Below are the code and all the weights of a small trained network. Each question names an input and a target symbol and asks about switching units off, where a switched-off unit gives its printed mean instead of its output.

import numpy as np


def w(rows, s, z=0):
    codes = np.array(rows[::2]) - 128.0
    scale = np.full(codes.shape[1], s)
    scale[-1] = z or s
    return codes * scale


def f(y):
    return np.maximum(y, 0)


def softmax(a):
    e = np.exp(a - a.max(-1, keepdims=True))
    return e / e.sum(-1, keepdims=True)


def log_softmax(a):
    a = a - a.max(-1, keepdims=True)
    return a - np.log(np.exp(a).sum(-1, keepdims=True))


def net(x, mask):
    ids = ['ΓΘΛΞΦΨαβδεζημτω'.index(c) for c in x.split()]
    T = len(ids)
    res = E[ids] + P[:T]
    u = 0
    for l in range(3):
        r = res
        for j in range(3):
            rows = slice(2 * j, 2 * j + 2)
            q, k, v = (r @ M[l][rows].T for M in (Q, K, V))
            z = softmax(np.where(np.tri(T) > 0, q @ k.T / 2**0.5, -1e9)) @ v
            o = O[l][rows]
            res = res + np.where(mask[u + j], z, o[:, -1]) @ o[:, :-1]
        u += 3
        y = f(res @ A[l][:, :-1].T + A[l][:, -1])
        res = res + np.where(mask[u : u + 4], y, B[l][:, -1]) @ B[l][:, :-1]
        u += 4
    return log_softmax(res[-1] @ U[:, :-1].T + U[:, -1])


Q, K, V, O, A, B = {}, {}, {}, {}, {}, {}
E = w([
[174,189,153,30],'Γ',
[91,157,139,59],'Θ',
[103,125,174,121],'Λ',
[51,193,153,117],'Ξ',
[81,104,74,164],'Φ',
[118,187,127,184],'Ψ',
[69,196,165,70],'α',
[128,17,65,117],'β',
[104,182,132,146],'δ',
[211,119,111,251],'ε',
[104,180,170,121],'ζ',
[152,156,151,70],'η',
[174,57,115,76],'μ',
[178,127,134,57],'τ',
[115,78,168,105],'ω',
],0.023)
P = w([
[190,163,167,204],'0',
[165,160,138,187],'1',
[120,133,116,162],'2',
[95,108,120,157],'3',
[109,174,2,108],'4',
[77,122,39,117],'5',
],0.0087)
Q[0] = w([
[147,87,120,93],'0.h0',
[84,68,172,146],'0.h0',
[248,123,46,143],'0.h1',
[149,163,107,133],'0.h1',
[168,139,82,116],'0.h2',
[48,77,46,197],'0.h2',
],0.012)
K[0] = w([
[170,116,119,168],'0.h0',
[117,160,88,180],'0.h0',
[189,206,9,157],'0.h1',
[171,164,56,105],'0.h1',
[130,128,55,118],'0.h2',
[161,69,102,221],'0.h2',
],0.012)
V[0] = w([
[186,105,142,193],'0.h0',
[117,58,65,142],'0.h0',
[202,125,114,137],'0.h1',
[162,185,3,155],'0.h1',
[192,189,153,183],'0.h2',
[101,100,14,88],'0.h2',
],0.0053)
O[0] = w([
[89,190,62,108,139],'0.h0',
[130,94,188,116,21],'0.h0',
[111,94,138,138,180],'0.h1',
[24,3,229,150,206],'0.h1',
[228,156,227,126,249],'0.h2',
[205,150,224,196,86],'0.h2',
],0.0055,0.002)
A[0] = w([
[181,133,152,61,193],'0.n0',
[2,194,150,71,154],'0.n1',
[98,190,127,170,3],'0.n2',
[121,132,80,103,102],'0.n3',
],0.0076,0.0016)
B[0] = w([
[154,103,100,110,206],'0.n0',
[176,156,157,140,253],'0.n1',
[7,96,105,139,178],'0.n2',
[100,119,118,128,154],'0.n3',
],0.012,0.0055)
Q[1] = w([
[66,37,111,161],'1.h0',
[102,56,87,119],'1.h0',
[86,102,90,119],'1.h1',
[23,153,102,184],'1.h1',
[137,55,45,255],'1.h2',
[53,161,236,87],'1.h2',
],0.0081)
K[1] = w([
[98,102,152,48],'1.h0',
[115,139,109,101],'1.h0',
[138,127,251,104],'1.h1',
[199,165,131,223],'1.h1',
[51,127,58,85],'1.h2',
[98,195,132,182],'1.h2',
],0.011)
V[1] = w([
[141,165,2,201],'1.h0',
[68,100,167,48],'1.h0',
[241,197,189,199],'1.h1',
[110,206,126,79],'1.h1',
[96,145,120,49],'1.h2',
[229,126,217,164],'1.h2',
],0.0057)
O[1] = w([
[18,38,189,100,178],'1.h0',
[195,117,243,62,50],'1.h0',
[201,66,231,70,254],'1.h1',
[55,161,107,164,173],'1.h1',
[56,143,149,105,87],'1.h2',
[104,137,2,121,171],'1.h2',
],0.0051,0.0028)
A[1] = w([
[169,154,150,143,74],'1.n0',
[137,156,3,210,254],'1.n1',
[204,76,70,66,105],'1.n2',
[124,113,99,145,127],'1.n3',
],0.0082,0.011)
B[1] = w([
[115,110,111,119,129],'1.n0',
[124,65,255,152,252],'1.n1',
[114,91,51,141,178],'1.n2',
[239,133,179,160,140],'1.n3',
],0.009,0.012)
Q[2] = w([
[149,124,83,154],'2.h0',
[136,5,222,80],'2.h0',
[122,147,87,130],'2.h1',
[171,142,113,170],'2.h1',
[141,120,137,164],'2.h2',
[139,159,109,61],'2.h2',
],0.013)
K[2] = w([
[90,78,65,88],'2.h0',
[255,24,147,177],'2.h0',
[171,132,155,159],'2.h1',
[198,137,144,71],'2.h1',
[214,231,238,68],'2.h2',
[34,193,100,76],'2.h2',
],0.0083)
V[2] = w([
[253,204,129,222],'2.h0',
[86,140,47,166],'2.h0',
[127,172,90,150],'2.h1',
[71,116,116,121],'2.h1',
[166,130,211,67],'2.h2',
[44,127,149,11],'2.h2',
],0.0066)
O[2] = w([
[2,120,131,94,190],'2.h0',
[162,145,160,147,1],'2.h0',
[135,126,116,186,64],'2.h1',
[149,158,46,145,116],'2.h1',
[105,102,99,29,210],'2.h2',
[137,95,164,153,33],'2.h2',
],0.0064,0.0073)
A[2] = w([
[106,197,167,23,109],'2.n0',
[105,11,99,151,45],'2.n1',
[153,54,190,220,1],'2.n2',
[28,254,220,165,27],'2.n3',
],0.0091,0.011)
B[2] = w([
[167,188,119,137,246],'2.n0',
[160,239,144,201,243],'2.n1',
[87,162,8,19,228],'2.n2',
[153,78,60,188,254],'2.n3',
],0.011,0.0067)
U = w([
[52,164,106,107,175],'Γ',
[91,147,128,123,116],'Θ',
[117,208,197,117,140],'Λ',
[132,226,126,160,88],'Ξ',
[101,103,203,191,164],'Φ',
[115,64,208,121,185],'Ψ',
[185,119,139,168,132],'α',
[119,163,111,200,82],'β',
[147,174,85,84,31],'δ',
[116,153,251,151,209],'ε',
[141,144,166,105,177],'ζ',
[142,59,83,96,107],'η',
[139,151,21,141,2],'μ',
[123,172,189,180,200],'τ',
[97,69,79,157,74],'ω',
],0.017,0.01)

Each question gives the input, a string of symbols that net reads in full, and the target symbol t.
The units are the heads (2 rows each of Q, K, V and O) and the neurons (one row each of A and B). Each row of codes is followed by its name. A weight is (code - 128) times the scale printed after its matrix; where a second scale follows, it is the last column's (O, A, B and U).
mask holds one flag per unit, layer by layer, with each layer's heads first. A switched-off unit (its flag False) gives its mean, the last column of its rows in O or B, instead of its output. The means were averaged over made-up inputs and are rounded, as every weight is.
A unit's drop is (log p(t) with every unit on - log p(t) with that unit switched off) / (log p(t) with every unit on - log p(t) with every unit switched off).
The circuit of an input: a set's keep is (log p(t) with only the set's units on - log p(t) with every unit switched off) / (log p(t) with every unit on - log p(t) with every unit switched off). Starting from the 12 units with the biggest drops (on a tie, the unit counted first), units are removed one at a time, each time the one whose removal leaves the highest keep (on an exact tie, the one counted first), for as long as the keep stays at least 0.8.
circuit, biggest first: the units of the circuit, biggest drop first
unit that matters most: the unit with the biggest drop
k most important neurons: the k neurons with the biggest drops, biggest first
top k neurons in layer l: the k neurons of layer l with the biggest drops, biggest first
heads that matter: for each layer, one digit per head in row order, 1 if its drop is at least 0.15 and else 0, layers parted by /
input Φ τ Λ Γ ζ β, target μ: heads that matter => 001 / 000 / 100
input τ ε Λ, target Γ: circuit, biggest first => (2.h0)
input Ψ τ τ Θ, target Λ: heads that matter => 000 / 000 / 000
input Θ τ ζ β β, target μ: circuit, biggest first => (2.n2; 2.n1; 2.h0; 1.n1)
input Θ Ψ δ, target Φ: top 3 neurons in layer 2 => (2.n2; 2.n3; 2.n1)
input β β δ ω Φ Θ, target Λ: circuit, biggest first => (2.n3; 0.n1)
input α Ξ Γ μ, target α: circuit, biggest first => (2.n1; 2.h0)
input τ Φ Λ ε Φ Ψ, target Γ: heads that matter => 000 / 010 / 101
input Φ μ ε μ τ β, target Γ: 2 most important neurons => (2.n1; 1.n1)
input ζ τ Ξ Θ ω, target Ψ: 3 most important neurons => (2.n2; 2.n1; 2.n0)
input Φ Θ Ψ Θ Λ, target ε: circuit, biggest first => (2.n2; 2.n3)
input ω ε μ τ Γ, target Γ: heads that matter => 000 / 100 / 100
input Γ μ ε η, target Γ: heads that matter => 000 / 100 / 101
input Γ Φ ε β, target Γ: 2 most important neurons => (1.n1; 2.n1)
input Γ Γ Φ, target Γ: most important neuron => (2.n2)
input ε Γ τ Φ ω, target Γ: heads that matter => 000 / 001 / 101
input Γ τ β τ β μ, target α: heads that matter => 000 / 000 / 100
input Φ Φ τ, target η: heads that matter => 000 / 000 / 100
input α α ε, target Γ: circuit, biggest first => (2.n2; 2.h0; 1.n1)
input Λ Λ Ξ Λ α, target Ξ: circuit, biggest first => (2.n0; 0.n1)
input τ Φ ε ζ, target Γ: heads that matter => 000 / 110 / 101
input Φ ε ζ ω, target Γ: heads that matter => 000 / 000 / 101
input ε Ψ Ψ Φ Γ τ, target Γ: top 2 neurons in layer 2 => (2.n3; 2.n1)
input Ψ α Γ, target δ: 4 most important neurons => (1.n1; 0.n1; 0.n0; 0.n2)
input Ψ Φ ε ω Φ Γ, target Γ: unit that matters most => 2.h0
input μ Ψ Φ β μ ε, target Γ: heads that matter => 000 / 000 / 000
input ε Φ Ψ, target Γ: unit that matters most => 1.n1
